Below is a small trained network, with its code and all its weights. Each question gives an input and a target symbol and asks what happens when units are switched off, that is, made to give their printed mean instead of their output.

import numpy as np


def w(rows, s, z=0):
    codes = np.array(rows[::2]) - 128.0
    scale = np.full(codes.shape[1], s)
    scale[-1] = z or s
    return codes * scale


def f(y):
    return np.maximum(y, 0)


def softmax(a):
    e = np.exp(a - a.max(-1, keepdims=True))
    return e / e.sum(-1, keepdims=True)


def log_softmax(a):
    a = a - a.max(-1, keepdims=True)
    return a - np.log(np.exp(a).sum(-1, keepdims=True))


def net(x, mask):
    ids = ['ΔΘΠαγεηλμσψ'.index(c) for c in x.split()]
    T = len(ids)
    res = E[ids] + P[:T]
    u = 0
    for l in range(2):
        q, k, v = (res @ M[l].T for M in (Q, K, V))
        z = softmax(np.where(np.tri(T) > 0, q @ k.T / 2**0.5, -1e9)) @ v
        res = res + np.where(mask[u], z, O[l][:, -1]) @ O[l][:, :-1]
        u += 1
        y = f(res @ A[l][:, :-1].T + A[l][:, -1])
        res = res + np.where(mask[u : u + 4], y, B[l][:, -1]) @ B[l][:, :-1]
        u += 4
    return log_softmax(res[-1] @ U[:, :-1].T + U[:, -1])


Q, K, V, O, A, B = {}, {}, {}, {}, {}, {}
E = w([
[65,147,137,208,85,147],'Δ',
[151,42,144,147,97,188],'Θ',
[197,32,130,99,134,130],'Π',
[97,76,200,185,159,102],'α',
[151,75,115,154,27,110],'γ',
[134,151,78,12,183,55],'ε',
[75,176,100,48,208,161],'η',
[190,37,128,115,76,37],'λ',
[143,154,40,63,78,92],'μ',
[22,230,125,158,171,56],'σ',
[145,175,41,65,122,182],'ψ',
],0.011)
P = w([
[54,114,71,178,214,114],'0',
[144,135,113,139,157,137],'1',
[165,153,122,151,156,129],'2',
[74,58,55,92,108,198],'3',
[172,176,134,95,140,153],'4',
[196,191,129,142,139,131],'5',
[53,149,156,58,8,166],'6',
],0.014)
Q[0] = w([
[210,164,206,169,178,24],'0.h1',
[228,130,6,216,240,175],'0.h1',
],0.018)
K[0] = w([
[149,186,215,78,69,154],'0.h1',
[252,198,163,183,185,103],'0.h1',
],0.023)
V[0] = w([
[162,163,44,208,49,154],'0.h1',
[130,144,159,61,190,250],'0.h1',
],0.015)
O[0] = w([
[169,123,73,252,78,65,110],'0.h1',
[171,194,32,151,173,178,2],'0.h1',
],0.012,0.00083)
A[0] = w([
[150,212,223,201,125,183,2],'0.n1',
[205,155,211,130,216,66,106],'0.n2',
[214,255,179,99,115,61,26],'0.n3',
[83,58,23,138,110,157,83],'0.n4',
],0.008,0.0023)
B[0] = w([
[191,96,136,22,111,145,166],'0.n1',
[115,172,218,108,175,115,219],'0.n2',
[105,74,254,84,135,130,211],'0.n3',
[151,118,28,210,225,93,252],'0.n4',
],0.0051,0.0041)
Q[1] = w([
[215,203,187,157,120,124],'1.h1',
[179,123,174,167,254,44],'1.h1',
],0.02)
K[1] = w([
[177,178,140,106,9,191],'1.h1',
[255,249,236,148,154,104],'1.h1',
],0.017)
V[1] = w([
[26,190,190,252,97,252],'1.h1',
[214,4,190,197,192,234],'1.h1',
],0.012)
O[1] = w([
[92,227,135,253,33,240,2],'1.h1',
[140,2,199,202,130,223,226],'1.h1',
],0.0092,0.005)
A[1] = w([
[160,182,211,186,246,85,93],'1.n1',
[155,150,70,199,171,113,2],'1.n2',
[118,118,119,84,157,49,27],'1.n3',
[69,150,146,155,193,90,188],'1.n4',
],0.013,0.0053)
B[1] = w([
[27,100,76,102,79,161,196],'1.n1',
[32,98,254,118,192,115,171],'1.n2',
[202,237,165,215,130,159,250],'1.n3',
[205,63,88,94,83,141,184],'1.n4',
],0.0089,0.018)
U = w([
[85,198,131,197,154,161,71],'Δ',
[162,131,74,211,219,216,3],'Θ',
[172,71,72,54,190,144,136],'Π',
[91,172,226,53,115,229,109],'α',
[115,92,65,139,129,56,186],'γ',
[158,194,125,98,188,194,83],'ε',
[102,166,46,104,218,179,158],'η',
[121,152,254,39,140,95,139],'λ',
[137,163,45,190,199,100,130],'μ',
[82,182,121,48,93,108,247],'σ',
[65,165,132,129,239,90,151],'ψ',
],0.0048,0.0046)

Each question gives the input, a string of symbols that net reads in full, and the target symbol t.
The units are the heads (2 rows each of Q, K, V and O) and the neurons (one row each of A and B). Each row of codes is followed by its name. A weight is (code - 128) times the scale printed after its matrix; where a second scale follows, it is the last column's (O, A, B and U).
mask holds one flag per unit, layer by layer, with each layer's heads first. A switched-off unit (its flag False) gives its mean, the last column of its rows in O or B, instead of its output. The means were averaged over made-up inputs and are rounded, as every weight is.
A unit's drop is (log p(t) with every unit on - log p(t) with that unit switched off) / (log p(t) with every unit on - log p(t) with every unit switched off).
The circuit of an input: a set's keep is (log p(t) with only the set's units on - log p(t) with every unit switched off) / (log p(t) with every unit on - log p(t) with every unit switched off). Starting from all 10 units, units are removed one at a time, each time the one whose removal leaves the highest keep (on an exact tie, the one counted first), for as long as the keep stays at least 0.8.
circuit, biggest first: the units of the circuit, biggest drop first
most important unit: the unit with the biggest drop
k most important neurons: the k neurons with the biggest drops, biggest first
k most important neurons of layer l: the k neurons of layer l with the biggest drops, biggest first
input α γ λ ψ, target α: most important unit -> 0.h1
input ψ α α, target α: circuit, biggest first -> (1.h1; 0.h1)
input γ ε α μ, target γ: circuit, biggest first -> (0.h1; 0.n4)
input σ γ α λ γ, target λ: circuit, biggest first -> (1.h1; 0.h1; 0.n4)
input ψ Θ λ ε, target ψ: circuit, biggest first -> (1.n2; 0.h1; 0.n4; 1.h1)
input ψ Π η, target η: circuit, biggest first -> (0.h1; 1.n1)
input ε Θ α α Δ, target α: circuit, biggest first -> (1.h1; 0.h1)
input Π Π σ μ σ γ Δ, target μ: circuit, biggest first -> (0.h1; 1.h1; 1.n3)
input Θ ψ η Π η μ ψ, target Π: 2 most important neurons -> (1.n3; 0.n4)
input η ε α Θ, target η: circuit, biggest first -> (0.h1; 1.h1; 0.n4)
input Π α λ γ, target Π: circuit, biggest first -> (1.h1; 1.n3)
input Θ λ Δ γ, target Θ: 2 most important neurons -> (0.n4; 1.n1)
input Π μ Θ σ μ, target σ: circuit, biggest first -> (1.h1; 0.n4)
input Δ Θ σ ψ, target Δ: most important unit -> 1.h1
input λ η ε σ μ Π α, target σ: circuit, biggest first -> (1.h1; 1.n3)
input α γ λ ψ α η λ, target ψ: 2 most important neurons of layer 1 -> (1.n2; 1.n4)
input Π μ η γ λ Δ η, target γ: 2 most important neurons of layer 1 -> (1.n3; 1.n2)
input ψ λ Π Π, target ψ: 2 most important neurons -> (1.n2; 0.n4)
input μ Θ Π λ, target μ: 2 most important neurons -> (1.n3; 0.n4)
input Θ η ε α α Π, target Π: 3 most important neurons -> (1.n3; 1.n2; 0.n3)
input μ α ψ λ η Θ, target Θ: most important neuron of layer 1 -> (1.n1)
